Here is a tiny trained network, its code and every weight. The questions are about switching its units off for an input and a target symbol, where a switched-off unit gives its printed mean instead of its output.

import numpy as np


def w(rows, s, z=0):
    codes = np.array(rows[::2]) - 128.0
    scale = np.full(codes.shape[1], s)
    scale[-1] = z or s
    return codes * scale


def norm(h):
    return h / np.sqrt((h * h).mean(-1, keepdims=True) + 1e-5)


def f(y):
    return y / 2 * (1 + np.tanh(0.7978845608 * (y + 0.044715 * y**3)))


def softmax(a):
    e = np.exp(a - a.max(-1, keepdims=True))
    return e / e.sum(-1, keepdims=True)


def log_softmax(a):
    a = a - a.max(-1, keepdims=True)
    return a - np.log(np.exp(a).sum(-1, keepdims=True))


def net(x, mask):
    ids = ['ΛΠΣΨΩαβεζηθμξτφ'.index(c) for c in x.split()]
    T = len(ids)
    res = E[ids] + P[:T]
    u = 0
    for l in range(2):
        q, k, v = (norm(res) @ M[l].T for M in (Q, K, V))
        z = softmax(np.where(np.tri(T) > 0, q @ k.T / 4**0.5, -1e9)) @ v
        res = res + np.where(mask[u], z, O[l][:, -1]) @ O[l][:, :-1]
        u += 1
        y = f(norm(res) @ A[l][:, :-1].T + A[l][:, -1])
        res = res + np.where(mask[u : u + 16], y, B[l][:, -1]) @ B[l][:, :-1]
        u += 16
    return log_softmax(norm(res)[-1] @ U[:, :-1].T + U[:, -1])


Q, K, V, O, A, B = {}, {}, {}, {}, {}, {}
E = w([
[50,130,89,149,205,100,91,180,159],'Λ',
[106,28,82,103,106,161,122,57,178],'Π',
[133,153,171,147,76,180,105,225,134],'Σ',
[184,152,197,150,111,68,120,75,103],'Ψ',
[88,122,43,127,94,71,142,91,53],'Ω',
[133,157,82,183,159,44,124,94,73],'α',
[60,111,143,138,105,86,147,140,74],'β',
[101,197,69,153,92,159,48,157,106],'ε',
[196,82,97,137,144,227,62,25,249],'ζ',
[33,149,144,126,115,105,51,93,80],'η',
[70,119,196,157,158,201,61,137,195],'θ',
[38,52,156,167,227,71,124,89,175],'μ',
[202,100,113,181,153,80,163,113,166],'ξ',
[119,97,195,138,184,123,159,162,200],'τ',
[141,146,83,9,143,171,123,151,179],'φ',
],0.0015)
P = w([
[153,110,183,164,71,162,209,133,16],'0',
[102,108,79,156,142,118,20,159,172],'1',
[117,225,97,101,153,148,192,59,209],'2',
[169,103,190,155,54,124,179,122,74],'3',
[139,62,74,143,163,119,5,158,186],'4',
[168,165,87,77,244,201,146,68,75],'5',
[170,101,190,145,55,125,161,136,82],'6',
[170,46,59,144,172,105,18,160,210],'7',
[118,223,86,80,168,111,163,99,219],'8',
],0.0013)
Q[0] = w([
[160,101,134,156,155,88,97,138,47],'L0H1',
[72,255,213,117,142,119,244,82,100],'L0H1',
[188,12,63,129,109,171,66,128,202],'L0H1',
[122,160,170,110,160,93,169,126,39],'L0H1',
],0.0044)
K[0] = w([
[131,128,155,131,65,90,173,123,161],'L0H1',
[103,125,145,241,144,144,119,107,71],'L0H1',
[170,123,72,1,167,115,133,156,149],'L0H1',
[110,127,177,220,83,79,154,122,126],'L0H1',
],0.0047)
V[0] = w([
[172,114,79,125,153,167,135,174,88],'L0H1',
[172,183,119,116,172,143,117,167,113],'L0H1',
[131,152,120,253,54,118,126,154,161],'L0H1',
[172,114,133,111,56,131,115,146,120],'L0H1',
],0.0016)
O[0] = w([
[158,83,120,124,106,127,104,63,158,109],'L0H1',
[79,80,108,112,156,91,111,92,153,2],'L0H1',
[100,171,57,253,133,221,124,164,94,153],'L0H1',
[143,97,133,139,145,190,167,110,156,131],'L0H1',
],0.0014,0.00029)
A[0] = w([
[157,68,147,192,80,132,105,174,137,99],'L0N1',
[99,82,167,167,136,58,149,189,96,85],'L0N2',
[142,97,117,121,193,96,126,126,186,51],'L0N3',
[128,141,84,83,150,191,73,111,182,103],'L0N4',
[66,143,83,139,140,99,98,208,106,52],'L0N5',
[156,133,132,165,46,90,119,137,64,63],'L0N6',
[123,115,255,125,86,118,171,173,94,21],'L0N7',
[157,62,134,77,59,126,184,122,112,4],'L0N8',
[186,114,142,130,109,148,204,123,128,97],'L0N9',
[154,156,164,47,120,164,171,112,124,81],'L0N10',
[100,121,92,92,155,69,113,85,123,54],'L0N11',
[150,203,103,112,173,101,123,177,125,94],'L0N12',
[196,165,97,118,154,122,132,49,139,61],'L0N13',
[107,118,134,161,156,62,148,104,85,109],'L0N14',
[135,137,53,102,110,121,119,134,134,77],'L0N15',
[99,159,162,95,176,140,135,112,151,98],'L0N16',
],0.0038,0.0028)
B[0] = w([
[100,104,20,202,151,135,77,122,165,176],'L0N1',
[134,57,112,124,133,89,209,156,153,123],'L0N2',
[88,198,94,125,54,191,105,117,56,149],'L0N3',
[174,103,170,151,99,45,207,160,83,252],'L0N4',
[217,111,100,167,175,143,220,147,195,114],'L0N5',
[169,173,102,188,95,110,193,100,85,134],'L0N6',
[61,200,255,52,187,200,177,185,119,129],'L0N7',
[140,169,32,65,179,154,155,10,129,91],'L0N8',
[168,167,127,163,213,86,71,131,143,131],'L0N9',
[119,144,29,202,137,140,47,109,167,118],'L0N10',
[178,155,155,146,127,208,87,197,195,116],'L0N11',
[107,35,129,138,95,164,121,27,143,123],'L0N12',
[51,103,148,115,127,139,154,233,145,147],'L0N13',
[188,79,175,132,79,73,145,128,138,134],'L0N14',
[111,114,216,119,145,132,103,153,160,114],'L0N15',
[178,86,108,163,85,112,141,134,114,137],'L0N16',
],0.0021,0.0015)
Q[1] = w([
[104,47,140,100,170,162,48,186,125],'L1H1',
[56,180,134,124,65,78,126,122,253],'L1H1',
[159,15,61,187,157,26,15,155,188],'L1H1',
[151,178,209,90,189,130,254,169,118],'L1H1',
],0.008)
K[1] = w([
[97,113,143,64,117,161,99,122,230],'L1H1',
[171,49,130,81,233,210,104,148,2],'L1H1',
[186,89,102,80,136,133,115,99,170],'L1H1',
[98,144,185,177,180,103,185,174,115],'L1H1',
],0.0077)
V[1] = w([
[155,131,8,111,197,69,167,212,174],'L1H1',
[21,28,96,85,86,149,187,60,119],'L1H1',
[117,60,190,176,247,76,139,102,172],'L1H1',
[198,95,175,140,101,253,152,100,212],'L1H1',
],0.0024)
O[1] = w([
[42,173,157,124,180,142,244,155,89,74],'L1H1',
[18,147,37,157,53,78,65,140,105,208],'L1H1',
[101,100,109,152,147,204,138,25,82,254],'L1H1',
[155,74,136,169,4,147,213,87,165,192],'L1H1',
],0.0029,0.00058)
A[1] = w([
[213,158,130,152,166,59,150,91,71,92],'L1N1',
[89,146,182,202,88,121,156,95,115,148],'L1N2',
[173,177,66,89,143,188,56,88,138,91],'L1N3',
[138,129,108,119,139,213,148,24,121,100],'L1N4',
[144,178,53,180,53,111,94,158,103,64],'L1N5',
[142,111,49,61,97,42,167,102,116,96],'L1N6',
[243,152,214,102,155,145,166,155,126,62],'L1N7',
[185,177,118,78,57,71,113,66,63,32],'L1N8',
[106,150,173,58,74,89,74,92,122,172],'L1N9',
[57,205,154,84,148,157,211,156,81,105],'L1N10',
[48,114,101,147,130,229,199,156,167,36],'L1N11',
[70,200,107,74,214,148,73,93,82,47],'L1N12',
[125,140,48,166,176,118,29,183,147,63],'L1N13',
[150,65,112,109,125,147,104,151,32,136],'L1N14',
[148,228,137,96,190,161,126,233,125,91],'L1N15',
[177,89,196,103,115,89,109,252,180,5],'L1N16',
],0.0035,0.0022)
B[1] = w([
[137,120,97,61,102,145,58,128,140,166],'L1N1',
[169,120,137,41,128,106,97,158,88,240],'L1N2',
[170,129,144,158,157,34,130,99,86,177],'L1N3',
[71,108,169,137,160,150,88,214,111,215],'L1N4',
[67,60,82,90,180,156,125,96,186,221],'L1N5',
[108,165,208,154,144,150,68,133,94,179],'L1N6',
[32,175,39,155,123,133,183,119,122,160],'L1N7',
[92,78,212,154,84,172,198,64,167,108],'L1N8',
[158,125,73,128,152,182,192,196,108,221],'L1N9',
[146,126,118,142,133,104,93,100,252,145],'L1N10',
[151,159,165,64,58,118,108,45,99,123],'L1N11',
[187,95,189,212,83,128,182,54,114,141],'L1N12',
[111,189,155,76,82,162,183,122,86,255],'L1N13',
[141,179,148,110,121,86,139,126,239,181],'L1N14',
[93,87,178,185,89,108,106,171,113,127],'L1N15',
[114,40,193,92,170,63,120,37,76,155],'L1N16',
],0.0031,0.00088)
U = w([
[142,222,98,114,100,168,185,108,53,203],'Λ',
[143,94,81,109,144,96,255,96,140,65],'Π',
[130,135,188,101,153,220,45,201,91,93],'Σ',
[185,145,190,224,119,86,135,96,94,250],'Ψ',
[164,114,167,76,32,181,204,151,108,71],'Ω',
[84,144,182,124,194,193,161,101,205,197],'α',
[95,61,185,76,169,56,121,150,84,201],'β',
[43,127,38,89,98,145,103,179,152,131],'ε',
[75,177,164,206,88,103,146,226,108,133],'ζ',
[102,160,180,78,67,123,83,18,150,65],'η',
[211,179,95,64,113,65,62,122,83,85],'θ',
[66,92,111,185,153,159,81,37,61,2],'μ',
[197,33,93,179,102,141,94,116,180,146],'ξ',
[141,182,165,110,112,61,108,177,236,145],'τ',
[162,149,60,158,249,137,127,162,123,98],'φ',
],0.0072,0.0013)

Each question gives the input, a string of symbols that net reads in full, and the target symbol t.
The units are the heads (4 rows each of Q, K, V and O) and the neurons (one row each of A and B). Each row of codes is followed by its name. A weight is (code - 128) times the scale printed after its matrix; where a second scale follows, it is the last column's (O, A, B and U).
mask holds one flag per unit, layer by layer, with each layer's heads first. A switched-off unit (its flag False) gives its mean, the last column of its rows in O or B, instead of its output. The means were averaged over made-up inputs and are rounded, as every weight is.
A unit's drop is (log p(t) with every unit on - log p(t) with that unit switched off) / (log p(t) with every unit on - log p(t) with every unit switched off).
The circuit of an input: a set's keep is (log p(t) with only the set's units on - log p(t) with every unit switched off) / (log p(t) with every unit on - log p(t) with every unit switched off). Starting from the 12 units with the biggest drops (on a tie, the unit counted first), units are removed one at a time, each time the one whose removal leaves the highest keep (on an exact tie, the one counted first), for as long as the keep stays at least 0.8.
units of the circuit, in order: the units of the circuit, biggest drop first
unit that matters most: the unit with the biggest drop
top k neurons: the k neurons with the biggest drops, biggest first
top k neurons in layer l: the k neurons of layer l with the biggest drops, biggest first
input ε τ ζ Λ η, target ξ: units of the circuit, in order : [L1H1; L0N5]
input φ Ψ τ ξ ξ Ψ α, target θ: units of the circuit, in order : [L1N1]
input Π ε Σ β φ α, target Π: units of the circuit, in order : [L1H1; L1N7; L0N13; L0N12]
input μ τ Λ, target μ: units of the circuit, in order : [L1H1; L1N12]
input Λ Σ φ, target η: top 3 neurons : [L1N11; L1N10; L0N5]
input ζ τ θ α τ β Λ, target Π: top 2 neurons : [L0N2; L0N5]
input ξ τ τ ξ θ ε, target Σ: top 3 neurons in layer 0 : [L0N12; L0N1; L0N2]
input Π ξ Π α Ω θ Ψ Ω, target ε: top 3 neurons : [L1N5; L0N8; L0N7]
input φ μ Ω Ω Σ τ, target ζ: top 2 neurons in layer 0 : [L0N3; L0N13]
input η Ψ φ ξ Ω Σ Λ, target Π: top 3 neurons : [L0N5; L0N2; L1N11]
input θ α Λ μ θ Π Ψ Σ, target ε: top 2 neurons : [L1N5; L1N13]
input τ Π Ψ, target Σ: top 2 neurons : [L1N4; L0N7]
input μ α τ Ψ θ η Σ Σ Ω, target θ: top 2 neurons : [L0N11; L1N3]
input θ α φ τ β τ η, target Ω: top 2 neurons in layer 1 : [L1N8; L1N9]
input β φ ε α θ μ, target β: top 2 neurons : [L1N16; L0N1]
input ξ θ β θ Π β ζ ξ φ, target Λ: unit that matters most : L1N13
input α θ τ Π, target μ: top 2 neurons : [L0N8; L0N1]
input τ ζ ξ Π τ, target ε: top 3 neurons in layer 0 : [L0N3; L0N8; L0N4]
input θ β ξ, target ξ: top 2 neurons : [L0N13; L0N1]
input φ η θ η Π Π, target ξ: top 3 neurons : [L0N1; L0N4; L0N16]
input τ Λ ε Ω θ τ Π, target μ: top 2 neurons : [L0N8; L1N6]
input η θ Π ε Ψ Π φ η Ψ, target ε: top 2 neurons : [L0N13; L1N5]
input α τ η β α ζ θ τ Σ, target Ω: unit that matters most : L0N12
input ξ φ Π, target α: top 3 neurons : [L0N4; L0N9; L0N1]
input η β θ Σ β Σ α Σ, target Ω: top 2 neurons in layer 0 : [L0N1; L0N5]
input Π Π ξ β Π ε θ η Ω, target β: top 2 neurons in layer 0 : [L0N12; L0N1]
input φ φ θ, target τ: top 2 neurons in layer 0 : [L0N10; L0N8]
input ζ θ Π, target Ω: top 2 neurons in layer 0 : [L0N1; L0N9]
